Here is a tiny trained network, its code and every weight. The questions are about switching its units off for an input and a class, where a switched-off unit gives its printed mean instead of its output.

import numpy as np


def w(rows, s, z=0):
    codes = np.array(rows[::2]) - 128.0
    scale = np.full(codes.shape[1], s)
    scale[-1] = z or s
    return codes * scale


def f(y):
    return np.maximum(y, 0)


def log_softmax(a):
    a = a - a.max(-1, keepdims=True)
    return a - np.log(np.exp(a).sum(-1, keepdims=True))


def net(x, mask):
    res = np.array(x, float).reshape(1, 7) / 4 @ E
    y = f(res @ A[0][:, :-1].T + A[0][:, -1])
    res = res + np.where(mask, y, B[0][:, -1]) @ B[0][:, :-1]
    return log_softmax(res[-1] @ U[:, :-1].T + U[:, -1])


A, B = {}, {}
E = w([
[2,200,206,129],'x0',
[126,67,171,151],'x1',
[125,127,127,128],'x2',
[141,152,119,112],'x3',
[227,181,199,218],'x4',
[121,105,140,144],'x5',
[133,117,139,131],'x6',
],0.0069)
A[0] = w([
[100,75,137,42,23],'N0',
[153,106,111,175,34],'N1',
[81,138,151,100,34],'N2',
[130,58,69,52,100],'N3',
[95,91,86,129,45],'N4',
[113,148,162,125,49],'N5',
[119,201,101,142,70],'N6',
[175,101,54,168,53],'N7',
[81,121,127,61,175],'N8',
[116,145,131,128,3],'N9',
[133,64,123,67,31],'N10',
[183,88,116,75,38],'N11',
[162,130,133,170,54],'N12',
[97,92,117,77,67],'N13',
[154,61,78,178,43],'N14',
[151,146,153,162,74],'N15',
[80,115,126,136,25],'N16',
[98,156,195,83,35],'N17',
[49,117,110,112,193],'N18',
[105,156,169,116,10],'N19',
[52,137,192,158,107],'N20',
[105,132,149,106,45],'N21',
[55,140,48,147,95],'N22',
[156,120,98,123,59],'N23',
[62,52,120,50,49],'N24',
[203,84,93,101,38],'N25',
[147,113,82,137,38],'N26',
[101,11,193,156,204],'N27',
[90,115,141,55,74],'N28',
[54,162,183,113,164],'N29',
[171,137,191,150,165],'N30',
[89,145,156,153,43],'N31',
],0.011,0.0075)
B[0] = w([
[45,174,160,224,158],'N0',
[96,147,193,70,136],'N1',
[92,46,222,81,147],'N2',
[153,184,148,184,222],'N3',
[36,169,176,182,144],'N4',
[23,35,231,63,134],'N5',
[104,176,83,134,147],'N6',
[121,83,173,56,175],'N7',
[182,136,129,157,235],'N8',
[129,154,114,13,128],'N9',
[63,86,128,197,150],'N10',
[22,35,108,65,154],'N11',
[2,24,238,80,144],'N12',
[100,129,240,174,162],'N13',
[53,42,171,10,163],'N14',
[108,132,180,213,150],'N15',
[69,96,189,132,134],'N16',
[63,51,167,57,153],'N17',
[183,197,93,145,255],'N18',
[78,36,197,19,133],'N19',
[87,73,85,73,214],'N20',
[38,82,188,160,132],'N21',
[189,179,182,162,183],'N22',
[62,113,119,36,139],'N23',
[115,114,204,146,204],'N24',
[67,113,120,102,178],'N25',
[34,92,147,68,136],'N26',
[232,226,17,109,255],'N27',
[132,137,182,171,170],'N28',
[170,57,76,67,250],'N29',
[122,178,134,218,213],'N30',
[7,12,156,83,144],'N31',
],0.0076,0.0065)
U = w([
[24,2,130,48,53],'0',
[140,169,68,134,193],'1',
[144,137,100,135,193],'2',
[135,151,99,136,188],'3',
[138,144,90,127,175],'4',
[80,110,230,241,2],'5',
[138,142,80,135,143],'6',
],0.0099,0.0095)

Each question gives the input, the list of numbers given to net, and the class t.
The units are the neurons (one row each of A and B). Each row of codes is followed by its name. A weight is (code - 128) times the scale printed after its matrix; where a second scale follows, it is the last column's (A, B and U).
mask holds one flag per neuron, in row order. A switched-off neuron (its flag False) gives its mean, the last column of its row in B, instead of its output. The means were averaged over made-up inputs and are rounded, as every weight is.
A unit's drop is (log p(t) with every unit on - log p(t) with that unit switched off) / (log p(t) with every unit on - log p(t) with every unit switched off).
The circuit of an input: a set's keep is (log p(t) with only the set's units on - log p(t) with every unit switched off) / (log p(t) with every unit on - log p(t) with every unit switched off). Starting from the 12 units with the biggest drops (on a tie, the unit counted first), units are removed one at a time, each time the one whose removal leaves the highest keep (on an exact tie, the one counted first), for as long as the keep stays at least 0.8.
circuit, biggest first: the units of the circuit, biggest drop first
k most important neurons: the k neurons with the biggest drops, biggest first
drop when u is switched off: that unit's drop, to one decimal
input [6,8,8,-2,8,6,3], class 1: circuit, biggest first => (N27)
input [-3,-3,-2,4,6,5,2], class 5: circuit, biggest first => (N27, N29)
input [-8,-8,6,-2,-6,0,1], class 0: 2 most important neurons => (N11, N27)
input [-6,-5,6,3,-7,-4,-4], class 5: 2 most important neurons => (N27, N3)
input [1,1,-2,1,7,-5,2], class 5: circuit, biggest first => (N27, N30)
input [5,8,-8,3,-8,1,4], class 1: 3 most important neurons => (N27, N18, N29)
input [-8,5,-2,-7,8,-4,6], class 0: circuit, biggest first => (N14, N12)
input [2,-2,2,-3,-8,7,1], class 5: 3 most important neurons => (N24, N13, N0)
input [-8,-6,-8,-5,-6,6,1], class 0: 2 most important neurons => (N14, N11)
input [-3,-2,6,-4,8,4,-3], class 5: drop when N12 is switched off => 0.3
input [1,8,7,0,0,6,3], class 1: drop when N27 is switched off => 0.5
input [-6,6,-5,-5,-7,-4,3], class 5: drop when N10 is switched off => 0.2
